Below are the code and all the weights of a small trained network. Each question names an input and a class and asks about switching units off, where a switched-off unit gives its printed mean instead of its output.

import numpy as np


def w(rows, s, z=0):
    codes = np.array(rows[::2]) - 128.0
    scale = np.full(codes.shape[1], s)
    scale[-1] = z or s
    return codes * scale


def f(y):
    return np.maximum(y, 0)


def log_softmax(a):
    a = a - a.max(-1, keepdims=True)
    return a - np.log(np.exp(a).sum(-1, keepdims=True))


def net(x, mask):
    res = np.array(x, float).reshape(1, 4) / 4 @ E
    y = f(res @ A[0][:, :-1].T + A[0][:, -1])
    res = res + np.where(mask, y, B[0][:, -1]) @ B[0][:, :-1]
    return log_softmax(res[-1] @ U[:, :-1].T + U[:, -1])


A, B = {}, {}
E = w([
[113,47,49,1,155],'x0',
[216,207,131,50,50],'x1',
[203,16,218,126,122],'x2',
[120,64,49,173,14],'x3',
],0.0097)
A[0] = w([
[144,90,61,72,138,62],'N0',
[186,65,151,122,136,41],'N1',
[99,161,56,139,152,36],'N2',
[98,95,85,48,137,55],'N3',
[118,88,67,182,84,96],'N4',
[148,83,165,111,118,82],'N5',
[164,183,127,226,152,36],'N6',
[158,196,161,198,99,45],'N7',
[158,191,192,91,254,45],'N8',
[192,172,132,78,64,61],'N9',
[116,120,77,143,91,96],'N10',
[92,94,108,155,49,88],'N11',
[102,194,51,112,134,77],'N12',
[139,67,174,131,133,25],'N13',
[82,183,116,138,104,79],'N14',
[134,120,113,77,175,96],'N15',
[106,69,122,183,174,2],'N16',
[134,113,91,78,135,8],'N17',
[135,105,97,156,63,66],'N18',
[75,174,93,107,125,121],'N19',
[197,52,160,133,115,133],'N20',
[193,178,129,76,80,46],'N21',
[14,57,137,202,200,59],'N22',
[71,148,82,143,148,44],'N23',
[170,113,81,144,53,65],'N24',
[122,176,196,222,77,52],'N25',
],0.014,0.0065)
B[0] = w([
[125,52,145,166,123,193],'N0',
[189,170,174,177,140,180],'N1',
[172,153,155,159,131,177],'N2',
[123,35,111,187,97,194],'N3',
[93,142,162,85,200,206],'N4',
[149,157,157,162,126,171],'N5',
[130,68,132,141,121,202],'N6',
[139,62,127,159,140,212],'N7',
[27,141,157,105,207,250],'N8',
[168,138,11,56,175,207],'N9',
[100,140,158,133,167,178],'N10',
[65,145,157,115,190,199],'N11',
[176,169,183,193,108,202],'N12',
[178,175,165,167,102,169],'N13',
[168,131,160,164,119,179],'N14',
[87,65,149,174,138,171],'N15',
[183,144,59,87,146,177],'N16',
[147,67,119,145,141,157],'N17',
[64,139,145,132,191,187],'N18',
[163,159,171,183,124,190],'N19',
[158,182,183,171,120,219],'N20',
[156,154,29,87,158,199],'N21',
[166,162,11,62,137,249],'N22',
[209,159,149,146,132,174],'N23',
[78,145,151,108,188,200],'N24',
[131,35,101,158,107,234],'N25',
],0.011,0.014)
U = w([
[142,6,133,155,130,121],'0',
[180,187,51,61,148,123],'1',
[203,219,202,172,126,113],'2',
[24,163,177,96,184,116],'3',
[101,140,151,102,103,254],'4',
[105,135,160,54,81,111],'5',
[107,139,158,87,61,112],'6',
[95,113,160,96,60,115],'7',
],0.011,0.025)

Each question gives the input, the list of numbers given to net, and the class t.
The units are the neurons (one row each of A and B). Each row of codes is followed by its name. A weight is (code - 128) times the scale printed after its matrix; where a second scale follows, it is the last column's (A, B and U).
mask holds one flag per neuron, in row order. A switched-off neuron (its flag False) gives its mean, the last column of its row in B, instead of its output. The means were averaged over made-up inputs and are rounded, as every weight is.
A unit's drop is (log p(t) with every unit on - log p(t) with that unit switched off) / (log p(t) with every unit on - log p(t) with every unit switched off).
The circuit of an input: a set's keep is (log p(t) with only the set's units on - log p(t) with every unit switched off) / (log p(t) with every unit on - log p(t) with every unit switched off). Starting from the 12 units with the biggest drops (on a tie, the unit counted first), units are removed one at a time, each time the one whose removal leaves the highest keep (on an exact tie, the one counted first), for as long as the keep stays at least 0.8.
circuit, biggest first: the units of the circuit, biggest drop first
unit that matters most: the unit with the biggest drop
k most important neurons: the k neurons with the biggest drops, biggest first
drop when u is switched off: that unit's drop, to one decimal
input [-5,8,-6,2], class 1: circuit, biggest first : [N9]
input [5,-5,6,2], class 2: circuit, biggest first : [N20; N1]
input [-6,-3,5,8], class 3: circuit, biggest first : [N11; N4]
input [-4,2,-7,6], class 2: 2 most important neurons : [N12; N8]
input [2,5,6,2], class 2: 3 most important neurons : [N20; N22; N1]
input [0,-4,4,2], class 1: 4 most important neurons : [N22; N12; N16; N19]
input [4,-7,6,3], class 1: 2 most important neurons : [N22; N16]
input [7,-6,0,8], class 3: 3 most important neurons : [N4; N11; N25]
input [-5,4,0,2], class 0: 2 most important neurons : [N22; N25]
input [8,8,1,-6], class 0: 4 most important neurons : [N3; N15; N0; N22]
input [4,-1,6,7], class 3: circuit, biggest first : [N11; N4]
input [2,1,4,3], class 2: 2 most important neurons : [N8; N20]
input [2,3,-2,4], class 3: 2 most important neurons : [N22; N24]
input [3,-2,3,0], class 4: unit that matters most : N25
input [-6,7,-1,-7], class 1: 2 most important neurons : [N9; N21]
input [2,-1,7,-6], class 2: 3 most important neurons : [N1; N13; N20]
input [-7,3,-4,-6], class 0: 2 most important neurons : [N25; N7]
input [-7,-6,1,-1], class 0: 2 most important neurons : [N25; N6]
input [5,4,-5,-8], class 3: drop when N8 is switched off : 2.7
input [-5,1,7,5], class 2: unit that matters most : N20
input [-6,-1,-1,-4], class 0: drop when N25 is switched off : 0.1
input [-2,7,-1,4], class 1: drop when N24 is switched off : 0.0
